Below are the code and all the weights of a small trained network. Each question names an input and a target symbol and asks about switching units off, where a switched-off unit gives its printed mean instead of its output.

import numpy as np


def w(rows, s, z=0):
    codes = np.array(rows[::2]) - 128.0
    scale = np.full(codes.shape[1], s)
    scale[-1] = z or s
    return codes * scale


def norm(h):
    return h / np.sqrt((h * h).mean(-1, keepdims=True) + 1e-5)


def softmax(a):
    e = np.exp(a - a.max(-1, keepdims=True))
    return e / e.sum(-1, keepdims=True)


def log_softmax(a):
    a = a - a.max(-1, keepdims=True)
    return a - np.log(np.exp(a).sum(-1, keepdims=True))


def net(x, mask):
    ids = ['αβγδεζηθλμξπσφψω'.index(c) for c in x.split()]
    T = len(ids)
    res = E[ids] + P[:T]
    u = 0
    for l in range(3):
        r = norm(res)
        for j in range(2):
            rows = slice(2 * j, 2 * j + 2)
            q, k, v = (r @ M[l][rows].T for M in (Q, K, V))
            z = softmax(np.where(np.tri(T) > 0, q @ k.T / 2**0.5, -1e9)) @ v
            o = O[l][rows]
            res = res + np.where(mask[u + j], z, o[:, -1]) @ o[:, :-1]
        u += 2
    return log_softmax(norm(res)[-1] @ U[:, :-1].T + U[:, -1])


Q, K, V, O = {}, {}, {}, {}
E = w([
[124,158,133,118,52],'α',
[179,129,119,85,109],'β',
[139,251,70,101,131],'γ',
[114,159,112,137,123],'δ',
[162,136,78,124,113],'ε',
[188,130,119,52,127],'ζ',
[109,142,91,110,94],'η',
[154,192,62,55,188],'θ',
[181,238,60,74,177],'λ',
[134,134,155,86,90],'μ',
[147,129,123,104,107],'ξ',
[137,150,149,86,132],'π',
[145,157,125,105,41],'σ',
[162,194,114,77,192],'φ',
[73,165,122,105,141],'ψ',
[67,129,202,127,32],'ω',
],0.017)
P = w([
[120,99,135,151,147],'0',
[105,152,63,2,127],'1',
[129,127,133,142,127],'2',
[95,150,77,23,117],'3',
[129,129,132,141,128],'4',
[93,151,83,29,109],'5',
[128,130,131,141,127],'6',
[90,151,85,36,105],'7',
[129,130,131,141,127],'8',
[87,149,88,40,104],'9',
[129,131,130,141,127],'10',
[84,149,90,39,99],'11',
[129,132,130,141,127],'12',
[82,147,90,40,99],'13',
],0.035)
Q[0] = w([
[141,151,217,120,102],'L0H1',
[112,121,139,3,141],'L0H1',
[209,119,94,148,87],'L0H2',
[91,58,92,30,109],'L0H2',
],0.019)
K[0] = w([
[141,135,182,119,101],'L0H1',
[112,110,144,81,191],'L0H1',
[177,135,71,101,90],'L0H2',
[98,5,109,108,158],'L0H2',
],0.024)
V[0] = w([
[165,190,253,31,119],'L0H1',
[154,229,120,184,14],'L0H1',
[239,148,251,221,158],'L0H2',
[7,149,176,136,182],'L0H2',
],0.013)
O[0] = w([
[170,160,124,16,196,144],'L0H1',
[49,168,130,122,105,138],'L0H1',
[238,237,183,173,104,3],'L0H2',
[4,151,201,152,246,219],'L0H2',
],0.017,0.007)
Q[1] = w([
[81,71,137,156,232],'L1H1',
[124,48,85,127,129],'L1H1',
[138,121,39,252,181],'L1H2',
[122,59,127,56,112],'L1H2',
],0.015)
K[1] = w([
[82,225,81,59,162],'L1H1',
[136,78,45,101,115],'L1H1',
[70,175,171,9,44],'L1H2',
[164,55,94,144,188],'L1H2',
],0.015)
V[1] = w([
[206,55,127,231,112],'L1H1',
[135,134,31,40,144],'L1H1',
[45,243,34,20,157],'L1H2',
[217,254,115,230,210],'L1H2',
],0.008)
O[1] = w([
[79,174,100,78,183,1],'L1H1',
[165,128,197,131,107,204],'L1H1',
[147,112,85,158,247,95],'L1H2',
[88,114,100,196,86,67],'L1H2',
],0.014,0.0048)
Q[2] = w([
[28,7,80,89,181],'L2H1',
[130,148,137,185,244],'L2H1',
[7,139,219,133,194],'L2H2',
[95,191,140,51,40],'L2H2',
],0.012)
K[2] = w([
[149,12,184,202,90],'L2H1',
[75,154,111,170,158],'L2H1',
[27,157,254,211,134],'L2H2',
[31,215,102,9,65],'L2H2',
],0.0097)
V[2] = w([
[43,122,116,35,184],'L2H1',
[133,45,162,239,150],'L2H1',
[73,104,111,208,156],'L2H2',
[126,153,2,175,186],'L2H2',
],0.0096)
O[2] = w([
[124,151,157,202,99,253],'L2H1',
[116,182,115,7,102,148],'L2H1',
[204,163,129,88,147,169],'L2H2',
[146,174,36,165,165,98],'L2H2',
],0.014,0.005)
U = w([
[84,207,136,111,84,50],'α',
[205,95,127,132,113,232],'β',
[82,218,68,101,159,30],'γ',
[87,200,140,191,127,118],'δ',
[154,87,122,198,128,224],'ε',
[184,18,176,127,125,174],'ζ',
[57,55,76,151,115,82],'η',
[154,55,83,93,200,104],'θ',
[153,136,44,139,177,161],'λ',
[104,149,166,4,102,2],'μ',
[162,171,124,118,80,186],'ξ',
[167,202,182,90,144,144],'π',
[101,181,105,97,74,72],'σ',
[188,121,155,179,179,252],'φ',
[82,116,160,140,231,108],'ψ',
[120,133,233,138,95,121],'ω',
],0.016,0.0068)

Each question gives the input, a string of symbols that net reads in full, and the target symbol t.
The units are the heads (2 rows each of Q, K, V and O). Each row of codes is followed by its name. A weight is (code - 128) times the scale printed after its matrix; where a second scale follows, it is the last column's (O and U).
mask holds one flag per head, layer by layer. A switched-off head (its flag False) gives its mean, the last column of its rows in O, instead of its output. The means were averaged over made-up inputs and are rounded, as every weight is.
A unit's drop is (log p(t) with every unit on - log p(t) with that unit switched off) / (log p(t) with every unit on - log p(t) with every unit switched off).
The circuit of an input: a set's keep is (log p(t) with only the set's units on - log p(t) with every unit switched off) / (log p(t) with every unit on - log p(t) with every unit switched off). Starting from all 6 units, units are removed one at a time, each time the one whose removal leaves the highest keep (on an exact tie, the one counted first), for as long as the keep stays at least 0.8.
circuit, biggest first: the units of the circuit, biggest drop first
most important unit: the unit with the biggest drop
heads that matter: for each layer, one digit per head in row order, 1 if its drop is at least 0.15 and else 0, layers parted by /
drop when u is switched off: that unit's drop, to one decimal
input β λ ψ σ φ σ η σ α φ, target ξ: circuit, biggest first	L0H2
input σ η η η μ ψ λ β η η ψ ψ θ δ, target λ: heads that matter	01 / 11 / 10
input γ π π ψ δ π φ η η η η η ψ φ, target θ: circuit, biggest first	L0H2, L1H2
input δ η ξ π ε δ η φ λ δ, target ω: circuit, biggest first	L1H2, L0H1, L1H1, L2H1
input ψ η η η ξ ψ η η δ, target δ: circuit, biggest first	L0H1, L0H2
input η β η ε ψ η ψ η ξ η θ ψ δ, target δ: circuit, biggest first	L0H2, L0H1
input γ ψ η η γ η λ η η η, target θ: circuit, biggest first	L1H2, L0H1
input ψ η ε α, target ψ: heads that matter	01 / 00 / 00
input μ λ ψ δ μ θ, target δ: circuit, biggest first	L0H2, L2H1, L1H2
input θ η η θ η δ η λ, target ζ: heads that matter	10 / 10 / 00
input η η ε ψ η η λ, target λ: circuit, biggest first	L0H2, L1H1, L0H1, L1H2
input π δ ψ α γ η ψ λ γ ψ η ω, target φ: circuit, biggest first	L0H2, L0H1
input γ η φ η φ δ δ η ζ η π ψ, target θ: heads that matter	01 / 01 / 00
input θ π σ ψ η δ π η η λ ψ ψ, target ζ: circuit, biggest first	L0H1
input ε β ζ λ μ π λ η η η, target σ: heads that matter	11 / 11 / 11
input φ π η η β φ β σ, target ε: heads that matter	11 / 11 / 10
input α δ η ψ η ψ β δ α η ψ μ, target γ: circuit, biggest first	L1H1, L0H2, L2H2
input λ δ η β δ η ψ ψ ψ β β η η δ, target η: heads that matter	11 / 11 / 00
input α π η λ ψ φ σ ω, target γ: heads that matter	11 / 10 / 11
input ψ η ψ λ α ψ λ η η η γ η δ θ, target ψ: most important unit	L0H2
input θ ψ ψ ψ β ψ, target ζ: drop when L0H1 is switched off	0.6
input δ η π ω, target ω: drop when L0H2 is switched off	0.2
input δ θ η η ε ψ ψ β ζ γ ψ λ, target ω: drop when L2H1 is switched off	0.1
